Each row comes from the steps of one walk. Every step used is in the known rows, and no mark comes twice. Write the walk behind each row, first mark first.
Each row is shifted at random along 7 fixed directions that mean nothing.
Known rows:
pari reval bupog limad: [-104 -243  -54  -35 -161  261   75 -270  595  264  -25  185  -95 -222
  -11   56  -68  -39 -216   69  200  231   89   94   18  177  236  119
 -122  -48  280   93  190  -84 -348  -53   28  250  117  -36 -153 -351
  -60  -64  -65  -17 -207 -170  106  184  -65  -34 -232 -105  -46  -15
 -187  -62  158  178 -147]
reval bupog lazok kuga vobeza nasef kevas: [ 240  168   24 -209   50 -184  465  316  -79  -26   90 -181  162 -144
  -84 -132  305   21 -242  -12  -45 -179  199  -63 -153  -42  -27  -63
 -186   74  -65 -113  116  -26  122   46   20 -388   62 -136  352  -11
   38  154  231  -67 -222   47  119  168 -200  142   18  -11  -16 -106
   68 -286  -60 -177  132]
vobeza nasef lazok lufe bupog fefa reval kebe: [  96  413 -273 -136   30  309  283 -253  197  100 -159  272 -324 -381
  396 -271  530 -104  -84 -130   85 -278  -18  -27   34  -74  132 -204
 -269   38  251  158 -285  -59  -18 -507  407  -87   71  379  112  388
    9  329 -195 -186 -147  257   49  224  285 -186 -332   -4   13 -631
  299  260 -120  241  469]
nasef kevas natate pari reval bupog fefa: [ 294  165  -59  -40  430  244  748 -326  142  264   66  103  248   80
  133  275  231  175 -470  -86 -181 -141  -39  366 -358  362 -650  135
 -397 -193  165  132  -51 -466   88   51   34  189  470  141  370 -116
  126   15 -370  -81 -178  159   47  327 -253  -51  265 -192  108 -199
  313  -95 -141   54  439]
kevas natate nasef vobeza: [ 150  292  -93 -409  -78  346  122  166 -213 -194 -174 -320  -71   35
 -115  241  205  456 -165  201 -172  -99  158 -205 -227  -80 -234  131
 -242  -29   48 -269  -66 -227    7   -3  -55  -98  -28  312  110  514
   53 -354 -284 -287   18 -275  216   90 -261  -72  104  107  -62 -479
  142   23  -85  100 -180]
kebe kuga vobeza nasef limad reval bupog fefa: [-163  -32  -48   65 -400 -229   -7  289  374  -12 -297 -150    7  120
 -122  142  343  202 -254  -12   -3  120  109  -69  140  -22   19  -19
  -59  429   20   20  362 -269  223  114  220 -106 -484  -76 -172   88
  -64 -394   96 -177 -136   58  390   12 -100  149  -36  -63   67 -295
 -161 -187   17  190  -95]
lufe bupog limad kuga vobeza nasef kevas natate reval: [-246  125   57  -15   -5 -275   15  413  133    3 -235 -521    9   94
  143 -157  -87  -76  -73  314   87   71  -79 -187 -175  218   11  -97
 -522  133  -71  168  -68  209  151 -305  105 -295  -86   81  111  656
  144 -299   21 -233  166  139   23  -11 -218  275 -161 -266  199 -202
  -10  -86  -81  -28 -115]
fefa bupog reval kebe lufe: [-239 -370 -215   85 -134  374  239 -361  552  324 -210  192   39 -348
 -506  502   19  -35 -160  -15  198  304 -188  347  160  237  356   59
  181  212  136 -278  287 -299 -480  215 -111  329 -357 -115 -510 -788
 -345 -217  292 -341 -245 -236  416  -24  -62 -378 -456   51 -259   40
 -221 -144  213  254   38]
natate kevas nasef kebe lufe: [ -72  -67  -47 -228   40  108  268   50  -25  196  -71  -37  -36  -34
 -158  188 -154  -86 -123  292  -38   55 -109  108 -125  353  -40  222
 -174  -86  -71  -98  -48  -81 -101 -106 -172   36   -2  112   -7  -90
 -133 -270   36 -261  -81 -144  243  218 -208 -193 -252 -157   -4  105
 -111  -34   77  -53  113]
fefa reval kebe lufe bupog lazok: [ 177  108 -245  106   38  366  593 -411  130  209 -530  160   77 -111
 -186  170  276   81  -60  140 -212   41   73  546  115  120    0   -5
 -254   90  304 -125  159 -336  164 -118  -40 -145   30 -146   90 -348
  -92  202  147 -607  -89  203  208  457  189 -382  -87  191  281 -243
   -6 -237   16   60  442]
kevas limad reval kebe lufe bupog lazok kuga vobeza nasef: [ -32   91  -12 -103  -58 -310 -293  316   -1  139 -243  -86   34  -19
   -7 -222   -2 -238   57   37   68  -19  214 -306   76   28  130 -271
 -232  -67  -80   81 -161  514   91 -637  -41 -389  -51  144  257  464
  179   41  -60 -398  100  210  -19  408    6  -38 -270 -195  106 -348
  -97  376  242   93   37]
natate nasef kebe bupog fefa: [ -77  121 -207 -223  264  263  241  145   68  117  -75  116   13  -91
  303  145  160   82 -107   54  128  156 -196  -29   -7  254 -156  100
 -114  -37   59    2  -31  -54   78 -476   79 -139  151  177  -66  284
  -65 -162 -412 -360 -144  -42  266  521  -46  -40  -14 -128  143 -304
   60  444   88  152  155]
nasef lazok kuga vobeza: [ 108  126 -101 -472 -113  296  -13   90 -342   66 -133  -35 -293 -201
  189 -210  -69  -11 -329    5  -16   30   -6  -88   28 -325  199   36
 -192  -97  -19 -127  -82  148   54 -247  121 -276  101  213 -115  178
    1  -55 -117 -140   66 -301  125  288   -1  -50  105  231   54 -238
  -87  159  118   22 -196]
lazok lufe bupog fefa reval kebe: [ 185  215 -308   42  -20  236  674 -429  349  118 -390  243  -59 -256
   65 -231  561    7 -158 -118 -162 -138 -103  351  113  -64  129 -214
 -228  293  315  148   48 -335   20 -212  148  -62  -91   89   71   75
 -152  287  150 -281 -248  302   16  239  349 -211 -314   47  193 -520
  171 -177 -199  205  565]
kevas nasef lazok kuga limad: [ 199   33   11 -249 -102  -10  108  211 -251  208  -83  -29 -235   75
 -114  -64   -3  -65 -185  102  -77    0  267    7   58  -27   -9  -91
 -265 -161  -29   74    3  151  227 -144   39 -233  105   23    2  265
   17 -166  -67 -209   19  -27   -4  380  -73 -178   51    5  208  -76
 -116   -3   65   34  -91]
reval kebe lufe bupog: [ 247  168 -110 -286   76  127  166 -130   73   54 -181   87  147  -51
  166 -230  314   89  103   -6  -58 -125  289 -256    1   42   17  -45
 -146   -5  125   47 -106  -68 -138 -482  -76 -151  -33  162  416   99
   76  156 -114 -301 -249  154   83  359  184 -195 -435   24   17 -410
   31  270  -47   89  178]
fefa reval kebe lufe bupog limad kuga vobeza nasef kevas: [-199  -48   65  194  387  -94  135   48   20  150   22   78  239   85
  -18   61  -53 -150  -11  136   61  105   19   69  -18  309   27  -88
 -108   35    2   29   65    4  143 -213 -176 -404  133 -196   26  -71
  140  -23 -158 -388 -161   28  100  195  -82  -49 -162  -28  131   10
   53   59   55 -129  135]
fefa reval bupog lazok kuga limad vobeza: [ 455  175 -145 -132  196   30  161  -24  -10  107 -208  -31  156 -116
  239 -320  162   -2 -130    1    9 -117  291   16   17 -187   91 -329
 -246  -51  181   -1   22  259  215 -439   50 -299  323   89  262  296
   16  311  -92 -355 -109  225  -35  629   87   29  173   51  272 -352
  117  -40  309  131  -84]
bupog limad vobeza nasef: [  65 -169  102   63 -227 -120  166  166  260   17 -118 -222  -29   69
 -517   65  140  -27 -277  100   -6 -130  165   55 -127    9  191 -147
 -226  367  -22 -117  356 -183  -39  400 -259  -56 -148 -196 -148  -59
 -129 -404  264 -146 -231  -17  188   -4 -312    7  -23   -4  -90  -69
 -236 -521 -116  -37  -54]
nasef kevas vobeza limad reval bupog: [ 215   27   92  -27 -191 -325  316 -146  318  -81 -315  -33   -2  182
  252 -278  337  153 -279  -27  -59    8  122  -16   14    8  -52 -110
 -271  223  172  377  137 -398  278   -1  399   63 -215  125  377   83
   26  -16   57  188 -204  260   59  -64  146  210 -156 -145   87 -173
  120 -192  -20  166   28]
lazok kuga limad vobeza: [ 352 -215   76 -270 -163 -109  259  -22    5  -94   35  248 -161   96
  -71 -436  171 -100 -451 -269 -213  -87   78    4   20 -410  326 -261
   44  275  -73   39  158 -278   80  230  275 -190 -177 -107 -155  -91
 -113  -66   88   44 -312  -71   -2  129  156   13   51  327 -119 -170
   37 -147 -176   86   10]
kevas limad vobeza nasef kebe: [  17  -49   75   42  -30 -307  110  104  182   39  -67  113 -297  115
  238 -228  -29 -463 -316   11   53  -57 -146  -72 -223  -37  241  -15
 -242  119  -96   54 -157   77  214  -48  110 -137  249   84   28  291
  -22 -102  -47    9 -133  -13  -19   42 -160   92   62 -101  -61 -133
  157  107  -91  -30  185]
fefa reval bupog lazok nasef kevas vobeza: [ -11  -21  -20 -218 -190    6  232   45  376  -19   46  -22   65 -462
 -441   84  268  102  -18  204  251   33  196 -218  -11   28  285 -132
  -16  -35   52   61  197   67 -204 -160 -205  199  -94  160  -37   -7
  -97 -238  231 -193   -3    1  233  137  -96 -226 -373   34 -153 -147
  -55   -7  324  374 -214]
lazok nasef kevas limad reval kebe kuga: [ -83 -243  -29   -3  123  -43  -86   57  188  293  -48  261 -255  -43
   27  -46 -249  -95 -276  -76   15  177  107 -197    7  122  -97   -2
   78 -172   78  138 -248  144  211 -359   21  -47  225  139  -58 -113
  107 -166 -380 -249   -8 -155  -47  340   55  -30   34 -207   84  -27
   20  383  317  133  -24]
kevas nasef kebe kuga vobeza limad reval: [ -60 -146   88   20  132 -410  -46  410  107  300   81 -129   99  180
 -114  136  -80 -479 -154 -199  210 -168  -29 -217 -199  269  -81  135
 -102  -83 -333  -77   23  244  168  163 -306 -232  246  -56   61  -45
  103 -137  -68   12 -224 -207  176   55 -333   -5  -30 -303 -179  -71
  158  188  143  -89  -48]
lufe bupog fefa reval: [ 237  219 -135 -189   66   77  321 -155  499   26 -109   34  140 -303
  227 -312  553  -33  -62 -114  142 -352  -44 -347 -143 -122  151 -129
 -276   74   58  203  -70 -160 -233 -240    6  -51   94  207  228  244
  -98  191  176  -88 -223  230   95   98  206 -301 -395 -105  -96 -568
  343   81  -91  205  135]
limad kuga vobeza nasef kevas natate pari reval bupog lazok: [  91   -9  121 -112  266   46  438   76   41  184  393   54   19   27
  -30  190   74 -216 -467 -185   36 -356  -79  129 -536  110 -321  131
 -217 -160 -101 -155 -162 -194   76  357  175   50  426   34  245 -263
  325   50 -223  108 -164 -152  199   30 -418   96  230   29 -407 -157
  353  -86 -133 -127  243]
fefa reval kebe kuga limad vobeza nasef lazok lufe: [ 307  -88   42 -100  158 -363  206   83 -138  153  240  -80  279   -7
 -443  138  466 -231   58 -375   62 -470  356 -157 -176  126  -34 -129
   66  218  -94 -316  192   17   45  213 -307 -159   45  -30  241 -193
   92    9  112  -28 -510   68  149  109 -265 -212 -115   38 -424 -348
   77 -221   11    6  136]
kuga vobeza limad reval bupog fefa: [  46  101  -94   71 -268  142  138 -185  462   54 -353  -36 -244   -7
  306 -216  196  133 -546 -179   15  -79 -198  267   42 -257   97  -55
 -338  328  217   57   97 -390   91  248  551  -12 -209   37 -128 -125
 -101    6   55   20 -140   33  324  -55  153  161   63  -10   42 -160
  103 -378  -39  113   86]
kevas natate pari reval kebe kuga limad vobeza nasef lazok: [ 165  101  -24 -174  -79 -140   53   65 -129  248    0 -128 -121  182
 -115   42  231 -149 -296 -239 -114 -386  187  -36 -481   94 -223  141
 -234  146  130 -345 -204   -3  160  152   95  -65  133  266  263   74
  259  -58  -88  100 -208  -82  183  -31 -364   55  222  -21 -285 -444
  163 -427 -133  -21   86]
lufe bupog reval kebe kuga limad vobeza: [ -51  -97 -249 -115  -45  163 -526  128  453  112  -17  -98 -106 -273
  170 -117  -21 -171   51 -179  413  -91   80 -570  -79 -242  285   16
   20    3   63 -116 -312  360 -372 -415  112 -144  -30  281  -86   19
  -56  -75  -78 -413  166 -252  311   68   78  -67 -238   -4 -252 -353
   42  287  488  328 -582]
kebe kuga vobeza limad reval bupog lazok: [-160 -192  -90  -14 -121    0 -107  192  537  307  -74  -40 -163 -334
   84  -53 -186 -300 -305 -112  217  -30 -116   16  -66  -85  315  133
 -142   69  -18 -131   90  143 -109  146  222 -130   24 -211 -255 -612
 -111   50   86  -18  -29 -335  465   52  -53   28  -85  -15 -192   44
  -27  -52  406  148 -274]
pari reval kebe kuga vobeza nasef: [-168  -87 -113  -56 -309 -161  -16  155  -71  256 -269 -209  267   -8
 -560  425   14   36  -81   74  -54  116  258  -40 -183  243   30  187
  -30  299   75 -317  346  186   62  123 -600 -157 -111  -19   85 -115
  164 -387  136 -252 -265 -251  320  182 -510   65  -80 -113  -48 -169
 -395 -498    5   23  -28]
lazok kuga vobeza nasef kevas limad reval bupog: [-150 -199  209 -106 -134 -250 -114  155  179  -45  112 -347  115  -35
 -359  275   61   68 -175 -189  259  -13   26 -296  -69  -39   65  105
    0   79 -114 -104   77 -112 -122  247    2  115 -196   48   37 -168
  101 -456  342  114  -81 -164  124 -364 -398   28 -182 -197 -473   -7
 -167 -149  215  -62 -363]
bupog fefa reval kebe kuga limad vobeza: [  11 -138 -243  -37  -24  313 -201  -85  406   91  -43  -75 -113 -350
 -102   52  133  -64 -204 -355  276 -235 -142 -194 -130 -413  309   -2
  126  176  207 -459  -92  -56 -273   36   41  -50 -146  193 -343 -236
 -152 -152   10 -229  -98 -339  499  -45   48 -143   20  157 -379 -365
  189 -181  350  251 -387]
kuga limad vobeza nasef lazok lufe bupog fefa: [ -25  -38  -47 -141  226  451 -156    9  176   23  589  255 -409 -343
  224  232 -292 -358 -260 -227  347 -302 -111  -97 -117 -224  140  -40
 -157 -269 -236   84 -305  -37 -323   31  424   27  253    4 -496 -298
  -47 -306 -476 -315  204 -234  361  178 -139 -334  -10  273 -457  112
   99  649  269  336 -129]
pari reval kebe lufe bupog limad kuga: [ 124 -264    2 -113  -56  168  123 -204  420  109  141   43   48  -22
 -192 -101  334 -198   48 -429  294 -352  139 -374 -148  -19   66  132
   12  -55  129 -267  -70 -307 -442  -27  -43   76 -135   91  300 -372
  186  116  169   47 -326  -31  151  -50  184 -177 -475   55 -537 -427
   64   21   29  -48 -130]
pari reval kebe bupog limad kuga vobeza: [  66    0 -219  113  -10  455   25 -182  -83  136 -280 -164 -150  211
  273  -56  -71  103 -234 -165  110  -38  -30  114 -143 -190 -224  173
 -181   27  412 -432 -164 -211  160 -126  138 -186  125  199  150  -98
  336  167 -251 -262 -132 -167  195  260   30  269  399   46    8 -316
  113 -289   36 -250 -110]
limad kuga vobeza nasef lazok lufe bupog fefa reval kebe: [ 281  451 -201   61  198  200  386  -82 -375   24 -277 -101   35  105
  126   36  517   26  -80 -171    6 -412  108  145  -31 -120 -352 -189
 -410   65  117 -130 -111 -123  479 -257   30 -383  208  245  392  504
  252  124 -230 -512  -81  320  137  447   45  -71  161  146  198 -652
  196  -13 -139  -62  425]
kebe kuga vobeza limad: [ 267  105 -100 -292 -108  403 -212   27 -373  -98 -278 -249  -57  185
  252  -73  -43  361 -288  -86  -11  -96  183 -249  -21 -518 -210  141
 -192   26  102 -226  -71 -300  128  155   94 -259   76   67   32  -69
   81 -170 -431 -201  -23 -488  309   66   46   -4  419  145 -115 -266
   80  -26   27 -130 -250]
kevas nasef lazok kuga limad vobeza: [ 294   14    3  -82 -192   49  256  185 -199   91  -40 -467 -227   82
 -497  197   36  -97 -271  -96  -17 -415  134   91 -261 -233  -70  132
 -334   10  -34 -453  -18 -108  127  397 -101 -172  -41   -8   33 -103
   22 -332  503 -183   94 -105  238   -3 -324 -176  224  147 -151  -12
 -106 -640  143 -153 -337]
natate vobeza nasef kebe lufe: [  35  219  -91 -407  141   54   59  128 -225  -33    1   47   13  -27
  307  -63   42   18  -64  129    9 -174   59 -267 -193  118   37  121
 -108   16  -89 -172 -132  -37  -86 -387  -37 -229  110  324  208  255
   -2   55 -338 -111 -192 -146  146  216 -165   -8 -218  -83 -143 -304
  110  298  -38  -55  158]
lazok kuga limad vobeza nasef: [ 245 -122  127 -291 -104 -160  -68  254 -188  -71   97 -209  165   83
 -447   71  117   37 -158 -170   36 -186  340 -305  -77 -179  157 -225
   -7  204 -193 -128  233   11  -33  213 -252 -123 -114  -23  -11  107
   37 -439   89 -108 -242  -88   89   79 -345  -37  -25   72 -315 -162
 -243 -170   15   43 -248]
limad reval bupog lazok nasef vobeza: [ 183  278 -214 -118 -232   35  332  125  324  148 -240 -205 -136 -271
 -128  -20  210  125 -246   41  -26 -268  214  -10 -136   66   -3   39
 -325   75   89 -191   72   22   91  -76    9  -82   50  170  235   35
  -10  161  341 -254   10  263  180  295 -158   37  -92  -40   91 -240
  -14 -342  228  132  -59]
kebe reval bupog lazok kuga: [ 219  -30 -110 -319  -68  328   89  -26  415  137   51   13  -42 -454
   -4 -170  380  -98  -91 -328  253 -207   86 -281  -13 -246  232   33
    9  -46   12 -291   28 -178 -491 -159  168   96 -108  262  -17 -419
  -65  242  197   12 -191 -180  199   82  161 -126 -298   92 -503 -374
   33  101  252  138 -254]
pari reval bupog limad kuga vobeza nasef kebe lufe: [-281  -77   23 -176 -244  -35 -265  142  330  105  140   85 -163 -101
  281 -304   60 -295 -110 -113  400  -47  -51 -348  -71   42  413   68
  -14   97   47 -155  -27  155 -304 -260  259    2 -185  220  -32  117
  131   77  -19  171 -263 -143  191  -81   13  274 -452  -29 -383 -251
    7  146   99  -17 -115]
lazok lufe bupog fefa: [ 454  105  -91  -44  281  121  737 -125   82   72   55   71  286  -15
  -97   77  379  -32 -145 -149 -121 -366  129  148  -60   73 -337 -128
 -350   -7 -123  201  152 -394  -14   66 -222 -116  242 -173  280 -129
  -77   27  -65 -369 -203  272   49  477    5 -342 -100   20   73 -233
   92  122 -184   68  464]
bupog limad vobeza nasef kevas natate pari reval: [ -33 -104  162 -224  -98 -213  139   36  255   74   74  204 -196  133
  -19 -295   75   -9 -491   86 -180   37   12  -51 -251  170   65 -251
 -189  188   28  364   -5 -125  -11   35  261  174  -85  185  -79  345
   98 -233 -228  219 -212   79 -139  -81 -141  201  -39 -158 -108 -285
  121  -93 -285  162  219]
nasef kevas natate pari reval bupog: [  75  -20   -6 -200  309  444  454 -456  106  232  119  366  -31   10
  227  272  -87  155 -474   -3 -152  154  -54  350 -229  264 -348  215
 -159 -272  189  197 -145 -426   -8   26  264  364  448  157   47 -332
  161  -72 -561   -5 -137 -185    4  203 -210  -56  169  -14  -65  -65
  203  208  -66  125  266]
kuga vobeza limad reval: [ -42 -210  104   -1  -31 -199  104  -19  210  293 -131    2    9   54
  -66   42 -214 -210 -421  -52  -42   62 -129  244  -53  144  166  -27
 -227  207 -133  149  282  -18   97  380  -78  -52  117 -205 -178 -344
  -26 -151   69   57 -229 -121  127   49 -236  -38  -23 -144  -43  156
 -127 -210   21   45   65]

Write each row's walk:
[-330 -308  166   57  160 -316  480  141  406  -19  380  217  112  -34
 -423  217  232 -444 -237 -293   16  -24 -395   60 -204  311  172  -64
   70  180 -398  -79  153 -353 -158  249  162 -131 -465 -157 -250 -300
   18 -422  -16  -74 -274   25  417  -86 -157  -57 -442  173 -380  -72
  211  245 -353  231  380]  limad kuga vobeza nasef kevas natate reval kebe lufe bupog fefa
[ -54 -170   15 -176  114 -216  109  246  111  109  160  161  -78   34
 -101  -97 -103 -358  -67   14  -21   91   25 -105   35  211   -2  -41
   38 -286 -188   82 -223  140   -3 -389  141 -318  -68   12   86   15
   95   60  -80 -265  -17   21   67  355   42 -149 -223 -132   40 -114
   79  440  167   70   -2]  natate kevas nasef limad reval kebe lufe bupog lazok kuga vobeza
[-126   19  -43  391  231  121  368   47  238  230   42   29   80   65
   22  423  153 -383 -361 -260  197 -124 -335  418 -199  169 -125  246
 -196  195 -177 -416  212 -387  149  327   -5 -168  200  -41 -212 -459
   -2 -109    5 -274 -205 -149  451  114 -320  108  204  109 -166   43
   74 -194  -10 -136  202]  limad kuga vobeza nasef kebe reval bupog fefa
[ 111 -152  -14 -357   29   72  -48 -117 -106  142  241  351   82   14
 -292  137   10 -159 -156 -331   29 -105  219  -61  -53    7   40  -75
   93  -78  -22  -82  -58  -37 -173 -105   90  -39   31   65   20 -245
  187 -109 -237 -190 -103  -36  124  290 -141 -196  -99  160 -384 -269
 -138  211  111  188   49]  natate pari reval kebe lufe bupog lazok kuga limad vobeza nasef
[ 271  330  -54 -288  -53  190  430  -22  168  143 -188   29 -121  -47
   82 -322  485  383 -331   76 -238 -106  190  108  -73   57 -287 -137
 -317  137  155   99  -63 -386   41 -162  393  182  -83  348  138   75
   46  165   -5 -113  -85  225  -35  141  160   -3   -4  -32   -8 -377
  142 -232 -133   87  341]  kebe reval bupog lazok nasef kevas natate pari
[ 240  183   42 -129  -33 -483  310  299   32 -113 -188 -248  213  154
  -12 -405  299  196   42  278 -173  -97  433 -246   37  167  -63 -431
 -421  331  -35  512  190   47  197 -358  -83 -256 -234  -69  427  638
   39 -132  177 -273 -128  586 -216  245   15  149 -326 -221  299 -275
 -211 -152 -117   48  195]  lazok lufe bupog limad vobeza nasef kevas
[  81   -9  -14   -3  203  122 -254  -44    3  107   34  -80  375  155
 -231  381  -92   42  184   52  212  -45  521 -328 -123  367 -231  -56
 -164 -228   63  -59    6  186 -187 -427 -538  -47  193  154  327  148
  329 -314 -448 -550 -127  122   93  526 -331  -94 -137 -160  -55 -233
 -228  324  231  120 -118]  pari reval kebe lufe bupog limad vobeza nasef
[ -34  -76   10  164   67 -216  413 -197  186  363  -86   49  299  213
 -470  273   32 -204 -183   64 -178  -98  122  397 -280  570 -148  128
 -318  247  132  -68  229 -180  -36  140 -434  -86  149 -195  209 -354
   88 -148  210 -205 -236  195   88  191 -434 -107 -151 -178   65  -24
 -279 -561 -118  -84  313]  natate pari reval kebe lufe bupog limad vobeza nasef
[ -22  -88  -83 -259  -92   -8   93  181  355  255  306  224 -221 -186
 -106 -124   52 -360 -323 -245  159 -157   13  -69 -284   78  163   99
   -9  -41  -40 -199 -161  189 -142  -12  214  136  191  124 -184 -157
   21    1  -41   35  -83 -185  177  118 -167    1    1  107 -374 -258
  149   75  194  226  -17]  kevas natate pari reval bupog lazok nasef kebe kuga limad vobeza
[ 206   89  -54  -97  135 -164  255  280 -102   40   33 -335  205  -86
 -301   76   80  -53   40  -74  -16 -255  265 -106 -149   56  -11  -52
 -190   79  -39 -262  -27   68   30 -132  -84 -422 -166 -163  331 -147
   71  -29  416 -384   19  215  189  140 -177  -75 -139   17 -119    2
 -139 -335  258  -81  -73]  reval kebe lufe bupog lazok kuga limad vobeza nasef kevas
[ -50  -27  138    4  371 -387  124  160  -46  -39  145 -241  537  210
  -73  171  201 -272  103  -48  307 -223 -213 -352 -241  249 -207  100
 -276  -32 -358  -79  -49  -96   16  -92 -331 -255  196   65  329  237
   48 -293   57 -244 -106  127  248   45 -256 -281 -153 -232 -239 -221
  157  152   27 -151   81]  natate kevas limad kuga vobeza nasef kebe lufe bupog fefa reval
[ 233  191    0  165   -6 -168  487  -57  368   40 -105  160 -155   65
  305 -341  221   -1 -521  -44  -81 -156   34  109  -96   63 -211 -216
 -386   75  129  402  -22 -312  323  -76  348  -94   85  120  211  120
  -11   56 -163  -11  -91  317   51  239  157  183   59 -183  313   -1
  296 -116  -19  208  272]  lazok nasef kevas vobeza limad reval bupog fefa
[   4  -71   -6 -155 -202 -163 -100  284  140  -37  -82 -146   93   -9
 -335  146  281 -169   84 -242  260   41  130 -229  142  -37  281  -77
  -37  245 -288 -145  245  -47  -45  -41   84 -100 -346   48 -192   14
  -40 -302  403 -293   -8  102  165  -29  -98 -101 -190  125 -393 -274
 -310    8  215  152 -236]  lufe bupog lazok kuga limad vobeza nasef kebe reval
[ 195  183    7 -120  209 -163  505  138  -26   -4  226  -91   18    5
   34 -108  241 -171  -20  103  -16 -431  212  -27 -242  228 -174   84
 -449    1 -111   27  -19 -219  -76  -29  -48 -376  325 -135  351  -25
  -42  204   12  -50 -150   85  -13  151 -198 -206 -171 -118  -17 -187
   88  -80 -207 -196  231]  natate vobeza nasef lazok lufe bupog limad
[-186 -112   89 -142    0  -56  110  -52  200  278  215  120 -261  -52
   46  101 -405 -185 -573   85 -157   -5 -230  234 -459  192  119   64
 -219  150    3  172 -141  -41  -64  316  290  228  134   60 -292 -191
   93 -294  -42  181  -14 -194   54 -237 -458   68   55 -123 -295  207
   59 -348  -46  150   85]  kuga limad vobeza nasef kevas natate pari reval
[ 110  -80   18 -175 -314 -123  231 -101  373  -75  -42  264 -276  -66
 -122 -465  252 -188 -227 -108  -24 -191   49 -103  -28  -18  168 -146
 -112  108   35  136 -157 -323 -119  -51  414  -32 -315  135  118 -225
  -70   97  105    9 -130  107  214   34  344 -146 -404   40 -196 -162
  139  -42  -69  218  202]  natate kevas vobeza limad reval kebe lufe bupog lazok nasef
[-101 -125  176  160  122 -230    0  273   74   37   18 -137  324  380
 -223  243  262 -243   60 -145  300   42   78 -119   47  262  -95   45
 -146  175 -348  -96  333 -221  111  132 -261 -230   53 -111  -36   -7
  111 -281   34 -292 -220    1  126   26 -236  -25  -53   -3 -205 -197
 -155   96  -79 -196  -26]  lufe bupog limad kuga vobeza nasef kebe reval
[   8   -1   28 -298  -81 -364 -152  227 -137   10    4 -285   73   12
  -54  -67  245  -75   77 -147  198  -85  150 -382 -111  207   -5  -30
  -46  104    0 -119 -108  108   38 -362  144 -133 -214  422  320  234
  136 -111   68   85 -217  102  198   51 -254  108 -227 -249 -245 -279
  -60  -95  142   77 -282]  natate kevas vobeza nasef lazok kuga limad reval kebe bupog
[-358  -47  -60  100 -113  147   62  -15  594  -62 -111 -287 -387 -216
  -96   96  -51 -154 -192   32  195   64 -267   20 -225  105  291   89
 -222  147  185 -170 -253 -135 -252  -43  369   60 -277  168 -252   45
  -24 -344  139 -124   98 -107  204 -380 -201  166 -219  -94 -222 -150
   87 -188  -18  125 -165]  lufe bupog limad vobeza nasef kevas natate reval kebe
[  41   -4 -231   -6 -103  137   88 -133  373   50 -310  -41  171 -130
 -163   70  490  179   44 -200  124  -13   86 -114  131 -155  114   -2
  -22  259  240 -105  125 -276  -56  -72   27 -150 -224  -30  -64  -87
 -161 -114  145 -364 -147   -6  348   38  194 -301 -186   70  -38 -474
   45 -209   84  211  -89]  lufe bupog fefa reval kebe kuga limad
[ 168  109  -91 -126   92  271   25 -129 -303   29 -277    0   65  215
  -59  191  222  176 -174 -380   30   33  106   77  308  -56 -283  -68
 -207 -128  -23  -95   58 -276  247 -223  179 -287 -179  119   55   18
  127 -217 -342 -423   30  138  256  402  167 -192  130  179  114 -361
 -117  351  165  126   33]  nasef lazok kuga vobeza limad reval kebe lufe bupog fefa
[ 472  284  -73  -37 -132 -255  458  228   50   83 -239 -473  258  175
 -217 -144  585  164  -35 -218   -7 -446  397 -257 -191   -6 -314   77
 -441  240  -70 -410  297 -345  202  165 -177 -280  -79  107  606  -64
  170  195  460  -45 -210  342  177   81  -55   61   45  -53 -155 -374
  -22 -661   37 -110 -132]  kebe reval bupog lazok nasef vobeza limad kuga
[  79 -376   39   96  147 -388  396  130  439  129  227  442   32  -85
 -280  -17   98 -409 -266 -302  170   36  121 -122  -24  207   36 -192
  252  -77 -140   91   68 -158  149  127   27 -100   50 -257  -54 -535
  -50   42 -168   13 -405  -70  200  183   77 -113  -97  -36 -183  -13
  310  315  146  235  154]  fefa bupog lazok nasef kevas vobeza limad reval kebe kuga
[-361 -111  -45   28  118   50 -158  350   98  115   45 -281 -112  -88
   55    5 -178  -33  -64   27  287  116 -119 -194 -118   34  163   61
  -24  142   76 -276  -72  125  -26 -179   27 -268 -119    4 -140  -77
  161 -168  -64 -152 -104 -242  311  -68 -237  271  -49 -115 -189   -4
  -75 -105  177 -157 -311]  reval kebe bupog limad kuga vobeza nasef kevas
[-409 -150   44 -134   39  187   50 -215  275  224   28  561 -182   20
  -24   77 -129   32 -231  204 -147  507   -7  209   90  483   93  -64
  -38  -46  150  431  -49 -192 -165 -314  323  190 -123   31 -338  -56
   73 -270 -562 -136  -74  -64  -36   80   -9  -89 -334  -71   29  -79
  -80  407 -146  285  348]  vobeza nasef kevas natate pari reval kebe lufe bupog limad
